Below are the code and all the weights of a small trained network. Each question names an input and a class and asks about switching units off, where a switched-off unit gives its printed mean instead of its output.

import numpy as np


def w(rows, s, z=0):
    codes = np.array(rows[::2]) - 128.0
    scale = np.full(codes.shape[1], s)
    scale[-1] = z or s
    return codes * scale


def norm(h):
    return h / np.sqrt((h * h).mean(-1, keepdims=True) + 1e-5)


def f(y):
    return y / 2 * (1 + np.tanh(0.7978845608 * (y + 0.044715 * y**3)))


def log_softmax(a):
    a = a - a.max(-1, keepdims=True)
    return a - np.log(np.exp(a).sum(-1, keepdims=True))


def net(x, mask):
    res = np.array(x, float).reshape(1, 8) / 4 @ E
    u = 0
    for l in range(4):
        y = f(norm(res) @ A[l][:, :-1].T + A[l][:, -1])
        res = res + np.where(mask[u : u + 3], y, B[l][:, -1]) @ B[l][:, :-1]
        u += 3
    return log_softmax(norm(res)[-1] @ U[:, :-1].T + U[:, -1])


A, B = {}, {}
E = w([
[136,127,130,120,126,138],'x0',
[45,2,93,102,36,135],'x1',
[121,127,127,135,131,122],'x2',
[77,123,210,206,173,241],'x3',
[136,131,135,123,123,129],'x4',
[161,17,176,85,223,75],'x5',
[121,128,128,133,132,124],'x6',
[132,125,129,122,127,137],'x7',
],0.007)
A[0] = w([
[249,180,63,73,129,34,2],'L0N0',
[140,94,134,66,254,82,146],'L0N1',
[126,194,101,205,110,73,55],'L0N2',
],0.0054,0.0044)
B[0] = w([
[25,137,161,34,254,129,215],'L0N0',
[239,137,170,161,175,19,254],'L0N1',
[121,142,125,3,161,161,132],'L0N2',
],0.0083,0.0027)
A[1] = w([
[132,162,204,119,214,94,2],'L1N0',
[209,99,69,75,133,31,83],'L1N1',
[2,136,97,107,75,125,47],'L1N2',
],0.0071,0.0023)
B[1] = w([
[187,111,68,172,109,179,230],'L1N0',
[127,94,198,101,28,181,254],'L1N1',
[254,138,154,171,54,214,231],'L1N2',
],0.0086,0.0034)
A[2] = w([
[45,1,142,133,141,130,33],'L2N0',
[186,208,21,69,159,170,66],'L2N1',
[178,126,62,64,71,45,254],'L2N2',
],0.0075,0.0042)
B[2] = w([
[52,49,182,42,162,63,155],'L2N0',
[1,149,69,36,119,38,189],'L2N1',
[201,250,36,156,98,119,254],'L2N2',
],0.0076,0.0051)
A[3] = w([
[190,49,189,131,57,85,49],'L3N0',
[152,91,92,106,81,91,36],'L3N1',
[98,254,122,140,156,187,3],'L3N2',
],0.0095,0.0038)
B[3] = w([
[56,156,115,117,157,142,242],'L3N0',
[93,170,77,111,175,65,157],'L3N1',
[68,3,152,92,166,76,252],'L3N2',
],0.016,0.0035)
U = w([
[59,159,74,49,122,66,238],'0',
[57,16,182,118,167,142,158],'1',
[255,180,126,92,168,72,4],'2',
[199,125,177,225,196,174,125],'3',
[163,184,39,138,24,153,71],'4',
[79,115,155,199,47,240,121],'5',
],0.018,0.0037)

Each question gives the input, the list of numbers given to net, and the class t.
The units are the neurons (one row each of A and B). Each row of codes is followed by its name. A weight is (code - 128) times the scale printed after its matrix; where a second scale follows, it is the last column's (A, B and U).
mask holds one flag per neuron, layer by layer. A switched-off neuron (its flag False) gives its mean, the last column of its row in B, instead of its output. The means were averaged over made-up inputs and are rounded, as every weight is.
A unit's drop is (log p(t) with every unit on - log p(t) with that unit switched off) / (log p(t) with every unit on - log p(t) with every unit switched off).
The circuit of an input: a set's keep is (log p(t) with only the set's units on - log p(t) with every unit switched off) / (log p(t) with every unit on - log p(t) with every unit switched off). Starting from all 12 units, units are removed one at a time, each time the one whose removal leaves the highest keep (on an exact tie, the one counted first), for as long as the keep stays at least 0.8.
circuit, biggest first: the units of the circuit, biggest drop first
most important unit: the unit with the biggest drop
top k neurons: the k neurons with the biggest drops, biggest first
top k neurons in layer l: the k neurons of layer l with the biggest drops, biggest first
drop of u: that unit's drop, to one decimal
input [-6,-7,-5,6,8,-4,-2,7], class 1: most important unit => L3N2
input [5,-4,2,1,-2,8,1,3], class 3: top 2 neurons in layer 3 => (L3N1; L3N0)
input [5,-1,8,1,2,0,5,0], class 1: top 2 neurons => (L1N1; L0N1)
input [7,1,-3,0,-4,2,8,-3], class 0: top 3 neurons => (L3N0; L1N1; L1N2)
input [5,-1,7,0,0,8,-2,-5], class 2: top 2 neurons => (L0N1; L3N2)
input [4,4,-7,2,-5,0,8,-4], class 5: top 3 neurons => (L1N2; L0N1; L3N2)
input [6,7,5,3,8,0,2,-4], class 5: top 3 neurons => (L1N2; L0N1; L3N2)
input [-6,7,-7,-6,4,0,-7,-3], class 4: top 2 neurons in layer 2 => (L2N2; L2N1)
input [5,-1,8,1,-8,6,5,5], class 3: top 2 neurons in layer 3 => (L3N2; L3N0)
input [3,0,0,-1,0,5,-4,6], class 2: top 2 neurons => (L0N1; L2N1)
input [4,6,0,0,4,-3,-2,7], class 4: top 3 neurons => (L3N2; L1N1; L0N0)
input [7,2,2,-7,-4,-5,7,5], class 4: top 2 neurons in layer 1 => (L1N2; L1N1)
input [1,-7,2,-1,3,0,-2,-7], class 0: top 2 neurons => (L2N1; L3N2)
input [0,0,0,-1,4,4,8,2], class 2: most important unit => L0N1
input [-6,-8,5,1,0,-7,0,3], class 1: top 2 neurons => (L3N2; L2N2)
input [-2,0,8,4,2,-7,7,0], class 1: top 2 neurons => (L3N2; L1N1)
input [-5,-1,8,-4,-6,1,2,6], class 2: top 2 neurons => (L0N1; L0N0)
input [8,-1,8,-6,0,2,7,-3], class 2: top 3 neurons => (L0N0; L2N2; L0N1)
input [-2,4,-1,-4,7,0,0,-2], class 4: top 2 neurons => (L2N2; L0N1)
input [1,7,0,-1,-4,4,7,1], class 0: circuit, biggest first => (L3N1)
input [-1,-6,-3,6,3,-5,7,7], class 1: drop of L3N2 => 0.7
input [-5,5,7,0,-8,7,-6,3], class 0: drop of L3N1 => 0.4
input [-2,-5,5,-4,-1,-7,0,0], class 0: drop of L2N2 => 0.0
